Below are the code and all the weights of a small trained network. Each question names an input and a class and asks about switching units off, where a switched-off unit gives its printed mean instead of its output.

import numpy as np


def w(rows, s, z=0):
    codes = np.array(rows[::2]) - 128.0
    scale = np.full(codes.shape[1], s)
    scale[-1] = z or s
    return codes * scale


def f(y):
    return y / 2 * (1 + np.tanh(0.7978845608 * (y + 0.044715 * y**3)))


def log_softmax(a):
    a = a - a.max(-1, keepdims=True)
    return a - np.log(np.exp(a).sum(-1, keepdims=True))


def net(x, mask):
    res = np.array(x, float).reshape(1, 4) / 4 @ E
    y = f(res @ A[0][:, :-1].T + A[0][:, -1])
    res = res + np.where(mask, y, B[0][:, -1]) @ B[0][:, :-1]
    return log_softmax(res[-1] @ U[:, :-1].T + U[:, -1])


A, B = {}, {}
E = w([
[96,102,188,37],'x0',
[133,135,116,145],'x1',
[45,204,254,152],'x2',
[118,117,158,91],'x3',
],0.0076)
A[0] = w([
[102,211,243,149,93],'N1',
[148,103,138,175,1],'N2',
[69,152,173,179,3],'N3',
[170,82,53,83,73],'N4',
[175,2,32,81,224],'N5',
[129,141,30,238,255],'N6',
],0.0077,0.004)
B[0] = w([
[2,175,108,146,217],'N1',
[156,29,39,197,109],'N2',
[158,170,35,133,142],'N3',
[58,221,99,72,166],'N4',
[47,220,163,237,248],'N5',
[150,157,254,159,255],'N6',
],0.0074,0.0066)
U = w([
[67,123,228,172,255],'0',
[70,141,195,140,255],'1',
[114,188,212,100,255],'2',
[2,174,112,169,99],'3',
[184,30,136,109,35],'4',
[114,33,111,114,1],'5',
[207,125,107,19,1],'6',
],0.0068,0.004)

Each question gives the input, the list of numbers given to net, and the class t.
The units are the neurons (one row each of A and B). Each row of codes is followed by its name. A weight is (code - 128) times the scale printed after its matrix; where a second scale follows, it is the last column's (A, B and U).
mask holds one flag per neuron, in row order. A switched-off neuron (its flag False) gives its mean, the last column of its row in B, instead of its output. The means were averaged over made-up inputs and are rounded, as every weight is.
A unit's drop is (log p(t) with every unit on - log p(t) with that unit switched off) / (log p(t) with every unit on - log p(t) with every unit switched off).
most important unit: the unit with the biggest drop
k most important neurons: the k neurons with the biggest drops, biggest first
drop when u is switched off: that unit's drop, to one decimal
input [-3,-2,-8,7], class 3: most important unit	N5
input [3,5,7,-1], class 3: 3 most important neurons	(N1; N6; N3)
input [0,-4,-8,-3], class 3: 2 most important neurons	(N5; N4)
input [2,-5,-8,-6], class 3: 2 most important neurons	(N5; N4)
input [-1,-4,8,5], class 3: 3 most important neurons	(N1; N6; N3)
input [-3,5,7,6], class 3: 2 most important neurons	(N1; N6)
input [1,-1,-7,2], class 3: 2 most important neurons	(N5; N4)
input [1,-3,-8,1], class 3: 2 most important neurons	(N5; N4)
input [2,6,7,1], class 3: 3 most important neurons	(N1; N6; N3)
input [0,7,8,1], class 3: 2 most important neurons	(N1; N6)
input [3,-4,-8,-7], class 3: 2 most important neurons	(N5; N4)
input [-4,1,8,3], class 3: drop when N1 is switched off	0.7
